Below is a small trained network, with its code and all its weights. Each question gives an input and a target symbol and asks what happens when units are switched off, that is, made to give their printed mean instead of their output.

import numpy as np


def w(rows, s, z=0):
    codes = np.array(rows[::2]) - 128.0
    scale = np.full(codes.shape[1], s)
    scale[-1] = z or s
    return codes * scale


def f(y):
    return y / 2 * (1 + np.tanh(0.7978845608 * (y + 0.044715 * y**3)))


def softmax(a):
    e = np.exp(a - a.max(-1, keepdims=True))
    return e / e.sum(-1, keepdims=True)


def log_softmax(a):
    a = a - a.max(-1, keepdims=True)
    return a - np.log(np.exp(a).sum(-1, keepdims=True))


def net(x, mask):
    ids = ['ΔΦβγεζημξω'.index(c) for c in x.split()]
    T = len(ids)
    res = E[ids] + P[:T]
    r = res
    for j in range(2):
        rows = slice(2 * j, 2 * j + 2)
        q, k, v = (r @ M[0][rows].T for M in (Q, K, V))
        z = softmax(np.where(np.tri(T) > 0, q @ k.T / 2**0.5, -1e9)) @ v
        o = O[0][rows]
        res = res + np.where(mask[j], z, o[:, -1]) @ o[:, :-1]
    y = f(res @ A[0][:, :-1].T + A[0][:, -1])
    res = res + np.where(mask[2:10], y, B[0][:, -1]) @ B[0][:, :-1]
    return log_softmax(res[-1] @ U[:, :-1].T + U[:, -1])


Q, K, V, O, A, B = {}, {}, {}, {}, {}, {}
E = w([
[145,185,126,167,41,161],'Δ',
[151,85,81,78,142,138],'Φ',
[130,177,127,126,118,136],'β',
[148,49,159,149,60,67],'γ',
[139,173,213,191,95,160],'ε',
[139,136,175,150,68,71],'ζ',
[95,47,95,144,149,253],'η',
[91,101,223,168,60,87],'μ',
[126,198,43,61,111,116],'ξ',
[27,137,179,12,163,195],'ω',
],0.015)
P = w([
[187,162,61,229,179,99],'0',
[254,128,132,146,160,126],'1',
[232,118,143,95,140,120],'2',
[171,111,152,63,106,116],'3',
[127,122,127,41,67,109],'4',
[62,148,129,51,42,93],'5',
],0.0071)
Q[0] = w([
[128,143,3,165,181,113],'head 1',
[126,102,212,176,82,143],'head 1',
[86,54,196,166,210,182],'head 2',
[175,154,126,81,104,105],'head 2',
],0.011)
K[0] = w([
[155,177,111,240,154,79],'head 1',
[120,2,113,97,174,163],'head 1',
[158,138,143,204,186,171],'head 2',
[83,129,164,44,193,147],'head 2',
],0.0096)
V[0] = w([
[138,38,72,122,206,241],'head 1',
[148,54,92,189,73,123],'head 1',
[42,209,165,101,89,86],'head 2',
[168,167,32,133,1,37],'head 2',
],0.0087)
O[0] = w([
[62,120,52,85,57,145,181],'head 1',
[42,77,115,173,191,183,3],'head 1',
[229,67,153,145,212,178,149],'head 2',
[161,79,69,254,229,101,80],'head 2',
],0.0087,0.0046)
A[0] = w([
[186,99,244,149,146,163,122],'neuron 1',
[186,140,77,222,128,110,139],'neuron 2',
[240,126,103,190,51,102,135],'neuron 3',
[168,123,137,160,67,89,2],'neuron 4',
[144,219,144,173,176,208,90],'neuron 5',
[83,187,59,89,122,158,70],'neuron 6',
[138,160,221,128,100,165,103],'neuron 7',
[129,98,75,241,112,105,86],'neuron 8',
],0.011,0.0067)
B[0] = w([
[227,129,92,99,65,115,211],'neuron 1',
[95,120,144,193,227,178,227],'neuron 2',
[18,235,60,125,134,82,234],'neuron 3',
[182,123,45,250,128,89,140],'neuron 4',
[172,202,147,159,25,182,165],'neuron 5',
[190,94,150,176,219,127,221],'neuron 6',
[197,100,2,151,75,76,254],'neuron 7',
[125,67,140,6,139,163,203],'neuron 8',
],0.0089,0.0082)
U = w([
[75,205,154,141,134,152,149],'Δ',
[70,119,167,166,99,98,253],'Φ',
[120,122,97,136,140,125,1],'β',
[132,35,58,145,187,58,58],'γ',
[171,166,197,184,86,159,115],'ε',
[165,163,107,142,255,21,42],'ζ',
[65,67,106,161,45,224,197],'η',
[196,79,153,189,169,75,152],'μ',
[155,192,170,11,164,115,111],'ξ',
[87,156,95,157,116,78,143],'ω',
],0.009,0.0063)

Each question gives the input, a string of symbols that net reads in full, and the target symbol t.
The units are the heads (2 rows each of Q, K, V and O) and the neurons (one row each of A and B). Each row of codes is followed by its name. A weight is (code - 128) times the scale printed after its matrix; where a second scale follows, it is the last column's (O, A, B and U).
mask holds one flag per unit, heads first, then neurons. A switched-off unit (its flag False) gives its mean, the last column of its rows in O or B, instead of its output. The means were averaged over made-up inputs and are rounded, as every weight is.
A unit's drop is (log p(t) with every unit on - log p(t) with that unit switched off) / (log p(t) with every unit on - log p(t) with every unit switched off).
The circuit of an input: a set's keep is (log p(t) with only the set's units on - log p(t) with every unit switched off) / (log p(t) with every unit on - log p(t) with every unit switched off). Starting from all 10 units, units are removed one at a time, each time the one whose removal leaves the highest keep (on an exact tie, the one counted first), for as long as the keep stays at least 0.8.
circuit, biggest first: the units of the circuit, biggest drop first
top k neurons: the k neurons with the biggest drops, biggest first
drop of u: that unit's drop, to one decimal
input ε ξ Δ β ξ, target ζ: circuit, biggest first	(head 2; neuron 3)
input Δ Φ γ ξ, target ζ: circuit, biggest first	(head 2)
input ω ξ μ, target ω: circuit, biggest first	(neuron 3; head 1; neuron 4)
input γ Δ ε ζ, target ζ: circuit, biggest first	(head 2; neuron 3)
input ε μ ε ε, target ε: circuit, biggest first	(head 1; neuron 5)
input ξ ε Δ, target Δ: top 3 neurons	(neuron 3; neuron 5; neuron 7)
input η ω ω Δ ω ε, target ω: circuit, biggest first	(head 1; neuron 7; neuron 3)
input ε β Δ Δ μ ε, target ε: circuit, biggest first	(neuron 5; head 1)
input μ μ β, target ε: circuit, biggest first	(head 1; neuron 5; neuron 1; neuron 8)
input ω ω ω ω β Δ, target ω: top 3 neurons	(neuron 3; neuron 7; neuron 4)
input μ β Δ, target Δ: circuit, biggest first	(neuron 3; head 2; neuron 7; neuron 2)
input ω ω η ω ε, target ω: top 3 neurons	(neuron 7; neuron 8; neuron 4)
input μ Δ ω η ε μ, target η: top 2 neurons	(neuron 3; neuron 6)
input Φ ω μ, target ω: circuit, biggest first	(head 1; neuron 3; neuron 4)
input ω η Δ, target η: circuit, biggest first	(head 1)
input ε β μ β, target ε: top 2 neurons	(neuron 5; neuron 8)
input ω ξ ω ζ, target ω: top 3 neurons	(neuron 3; neuron 4; neuron 7)
input ζ η μ γ μ, target η: drop of neuron 5	0.0
input γ ε ε ζ, target ζ: drop of neuron 5	0.1
input ε ζ μ, target μ: drop of head 2	0.0
input η γ β γ, target η: top neuron	(neuron 6)
